Below is a small trained network, with its code and all its weights. Each question gives an input and a class and asks what happens when units are switched off, that is, made to give their printed mean instead of their output.

import numpy as np


def w(rows, s, z=0):
    codes = np.array(rows[::2]) - 128.0
    scale = np.full(codes.shape[1], s)
    scale[-1] = z or s
    return codes * scale


def norm(h):
    return h / np.sqrt((h * h).mean(-1, keepdims=True) + 1e-5)


def f(y):
    return y / 2 * (1 + np.tanh(0.7978845608 * (y + 0.044715 * y**3)))


def log_softmax(a):
    a = a - a.max(-1, keepdims=True)
    return a - np.log(np.exp(a).sum(-1, keepdims=True))


def net(x, mask):
    res = np.array(x, float).reshape(1, 4) / 4 @ E
    u = 0
    for l in range(4):
        y = f(norm(res) @ A[l][:, :-1].T + A[l][:, -1])
        res = res + np.where(mask[u : u + 4], y, B[l][:, -1]) @ B[l][:, :-1]
        u += 4
    return log_softmax(norm(res)[-1] @ U[:, :-1].T + U[:, -1])


A, B = {}, {}
E = w([
[98,109,157,185,178,104,108,117,143],'x0',
[57,141,60,60,212,150,63,114,149],'x1',
[159,67,51,130,147,3,141,207,115],'x2',
[96,142,57,206,78,148,164,114,157],'x3',
],0.005)
A[0] = w([
[64,176,74,255,91,112,132,128,119,66],'0.n0',
[158,142,166,198,117,95,196,92,103,8],'0.n1',
[49,108,202,238,187,74,106,94,141,91],'0.n2',
[113,63,100,169,136,61,125,167,127,64],'0.n3',
],0.0065,0.0014)
B[0] = w([
[121,9,100,69,140,166,171,82,124,255],'0.n0',
[70,143,144,155,122,132,70,207,164,216],'0.n1',
[219,161,117,104,140,180,2,144,157,247],'0.n2',
[188,192,124,143,158,100,159,114,146,241],'0.n3',
],0.0075,0.0034)
A[1] = w([
[159,108,177,191,92,116,153,126,119,25],'1.n0',
[110,75,117,104,132,111,106,175,98,2],'1.n1',
[116,152,178,170,101,136,108,16,161,47],'1.n2',
[159,168,63,35,2,163,152,161,62,93],'1.n3',
],0.0076,0.00098)
B[1] = w([
[79,146,112,89,34,105,39,104,138,170],'1.n0',
[127,188,147,151,148,160,196,72,94,136],'1.n1',
[206,197,114,160,213,117,181,165,134,187],'1.n2',
[211,119,122,182,235,158,1,138,197,254],'1.n3',
],0.0059,0.004)
A[2] = w([
[33,150,117,127,191,113,108,112,103,100],'2.n0',
[136,95,191,166,81,128,127,152,102,16],'2.n1',
[113,169,174,131,140,170,129,83,85,14],'2.n2',
[142,80,254,72,180,93,111,135,87,1],'2.n3',
],0.0094,0.00081)
B[2] = w([
[145,166,152,113,10,89,90,181,179,169],'2.n0',
[77,149,171,98,34,92,107,141,181,178],'2.n1',
[151,140,141,130,157,58,205,159,101,186],'2.n2',
[104,2,44,135,95,207,199,83,138,252],'2.n3',
],0.0085,0.0031)
A[3] = w([
[106,124,70,156,163,9,162,140,61,124],'3.n0',
[68,98,63,207,108,163,175,74,138,5],'3.n1',
[99,212,162,168,158,182,191,97,125,118],'3.n2',
[40,166,74,64,124,108,101,140,145,70],'3.n3',
],0.011,0.0012)
B[3] = w([
[137,193,231,72,153,173,190,129,89,235],'3.n0',
[107,2,93,84,107,175,155,86,126,254],'3.n1',
[159,129,171,72,142,61,192,175,77,223],'3.n2',
[131,89,181,205,24,107,114,144,142,184],'3.n3',
],0.0087,0.0038)
U = w([
[135,9,84,93,121,178,184,94,134,194],'0',
[189,196,208,79,181,89,215,170,81,194],'1',
[111,135,163,156,1,84,56,170,180,183],'2',
[208,126,98,136,221,155,29,144,167,170],'3',
[127,136,110,124,165,116,112,107,121,124],'4',
[37,173,101,169,163,90,122,123,70,18],'5',
[50,183,91,160,159,99,113,109,70,11],'6',
[83,168,107,159,149,85,137,82,99,5],'7',
],0.008,0.0032)

Each question gives the input, the list of numbers given to net, and the class t.
The units are the neurons (one row each of A and B). Each row of codes is followed by its name. A weight is (code - 128) times the scale printed after its matrix; where a second scale follows, it is the last column's (A, B and U).
mask holds one flag per neuron, layer by layer. A switched-off neuron (its flag False) gives its mean, the last column of its row in B, instead of its output. The means were averaged over made-up inputs and are rounded, as every weight is.
A unit's drop is (log p(t) with every unit on - log p(t) with that unit switched off) / (log p(t) with every unit on - log p(t) with every unit switched off).
The circuit of an input: a set's keep is (log p(t) with only the set's units on - log p(t) with every unit switched off) / (log p(t) with every unit on - log p(t) with every unit switched off). Starting from the 12 units with the biggest drops (on a tie, the unit counted first), units are removed one at a time, each time the one whose removal leaves the highest keep (on an exact tie, the one counted first), for as long as the keep stays at least 0.8.
units of the circuit, in order: the units of the circuit, biggest drop first
unit that matters most: the unit with the biggest drop
top k neurons: the k neurons with the biggest drops, biggest first
top k neurons in layer l: the k neurons of layer l with the biggest drops, biggest first
drop when u is switched off: that unit's drop, to one decimal
input [-2,-4,4,-8], class 0: units of the circuit, in order -> (2.n3)
input [8,4,-5,-8], class 0: top 2 neurons in layer 0 -> (0.n3; 0.n1)
input [4,-3,-4,-5], class 0: top 3 neurons -> (2.n3; 1.n3; 0.n3)
input [1,8,6,-5], class 2: units of the circuit, in order -> (2.n0; 3.n3)
input [-4,7,7,1], class 1: units of the circuit, in order -> (3.n0; 0.n2)
input [0,7,-6,-5], class 2: top 2 neurons in layer 0 -> (0.n0; 0.n3)
input [-8,-8,6,4], class 2: top 2 neurons -> (0.n2; 1.n0)
input [-7,7,3,-4], class 2: top 3 neurons -> (3.n3; 2.n0; 0.n2)
input [-4,2,-3,-1], class 3: top 2 neurons -> (1.n3; 0.n3)
input [-8,-1,8,3], class 1: top 4 neurons -> (0.n2; 3.n0; 0.n3; 2.n3)
input [7,8,5,6], class 2: top 3 neurons -> (2.n0; 3.n3; 1.n3)
input [1,5,-4,-5], class 0: top 2 neurons -> (2.n3; 0.n1)
input [-4,-4,7,4], class 1: top 3 neurons -> (3.n0; 2.n3; 0.n2)
input [-7,-4,2,-3], class 3: units of the circuit, in order -> (1.n3)
input [-8,-2,-6,-3], class 3: top 4 neurons -> (1.n3; 0.n3; 3.n0; 1.n1)
input [8,-8,4,-8], class 0: top 4 neurons -> (2.n3; 1.n3; 2.n0; 1.n2)
input [-6,7,1,5], class 2: top 2 neurons -> (3.n3; 0.n2)
input [-6,-1,8,-2], class 1: top 2 neurons -> (3.n0; 0.n2)
input [4,-5,-4,2], class 2: top 2 neurons -> (0.n1; 1.n3)
input [-1,5,-4,2], class 2: unit that matters most -> 2.n0
input [6,-1,-3,-8], class 0: top 2 neurons -> (2.n3; 1.n3)
input [-6,-4,2,-7], class 0: top 2 neurons -> (2.n3; 0.n2)
input [-2,5,7,0], class 1: drop when 3.n0 is switched off -> 0.5
input [3,3,-5,-2], class 1: drop when 0.n0 is switched off -> 0.1
input [-4,-3,-3,2], class 3: drop when 1.n3 is switched off -> 1.6
input [4,2,7,-8], class 0: drop when 2.n3 is switched off -> 3.0
input [-6,-8,2,0], class 2: top neuron in layer 2 -> (2.n1)
